[134 132 106 154 129 144  87  66] -> A
[126 173 103 132  96 128 100 119] -> V
[129 138  98 121 134 110 133  44] -> S
[123 131  90 118 135 119  96  83] -> E
[125 103  96 128 100 173 119 132] -> M
perm: [132 103 128  96 173 119 125 100] | M
chg E: [124 131  90 118 135 119  96  83] | 0, [123]
chg V: [126 173 103 132  96 128 100 118] | 7, [119]
perm: [ 66  87 106 129 132 134 144 154] | A

[ 64 182 157 135 136 167 166 182  94  73 142  95 155  77 142  65 164 167
 181  75  77 181 110  77  85  66  62  77 171  74  66 180 155  62 181  71
  70 102 178  90 145 173] : Rofi
[ 67 170 112  86 186 195 194 179 195 115  94  58 195 123  94  95 123  62
 169 119 123 182  66  55 135 100  81 123 194 117 100 184 195  75 164 112
 110  61 153 143 191 139] : tam
[129 128 127 127 129 127 129 127 127 129 129 129 129 129 127 129 129 127
 127 129 129 128 127 127 128 129 128 129 129 129 127 128 128 127 128 129
 127 127 127 128 129 127] : popob
[153 100 138 153  77  77  78  93  75 118 149 166  75 113 149 132 131 157
 100 116 113  90 163 165 106 128 142 113  79 117 128  89  75 146 104 120
 122 165 111 101  76 121] : zad
[118 144 173 175  80 104 104 136  93  82 176 160  92  78 176  93 170 125
 144  80  78 132 169 143  75  89 103  78 109  81  89 129  92 109 149  83
  84 165 156  73  85 164] : gibiz
[127 129 129 129 128 129 129 129 129 127 129 128 129 127 129 127 129 127
 129 127 127 129 128 128 127 127 127 127 129 127 127 129 129 127 129 127
 127 128 129 128 128 129] : nuvor
[107 140 110  99 163 160 160 146 163 135 102  92 163 139 102 124 115 103
 140 137 139 148  93  95 144 127 116 139 159 136 127 149 163 112 136 133
 132  92 131 148 164 123] : gof
[ 96 145 117 105 154 158 157 149 158 120 108  91 158 124 108 110 123  94
 145 122 124 151  95  90 129 113 103 124 157 121 113 152 158 100 142  93
 117  93 137 133 156 130] : kagom
[158  88 108 122 107  92  92  87  97 147 117 144  98 144 117 153 103 157
  89 145 144  87 136 153 138 152 156 144  90 146 152  87  98 157  90 148
 149 140  92 135 103  97] : Mur
[ 64 182 157 135 136 167 166 182 156  73 142  95 155  77 142  65 164  66
 181  75  77 181 110  77  85  66  62  77 171  74  66 180 155  62 181  71
  70 102 178  90 145 173] : vula
[127 128 127 127 128 128 128 128 128 127 127 127 128 127 127 127 127 127
 128 127 127 128 127 126 127 127 127 127 128 127 127 128 128 127 128 127
 127 127 128 127 128 128] : Vunud
chg popob: [129 128 127 127 129 127 129 127 127 129 129 129 129 129 127 129 129 127
 127 129 129 128 127 127 128 129 128 129 129 129 127 128 128 127 128 128
 127 127 127 128 129 127] | 35, [129]
perm: [129 127 129 127 127 128 129 128 128 129 127 129 129 129 128 129 129 129
 129 127 129 128 129 127 129 127 129 127 129 127 127 129 128 128 127 127
 127 127 129 127 127 129] | nuvor
perm: [130 156 133 137  93 117  93 142 100 158 152 113 121 157 124 103 113 129
  90  95 151 124 122 145  94 123 110 108 124 158  91 108 120 158 149 157
 158 154 105 117 145  96] | kagom

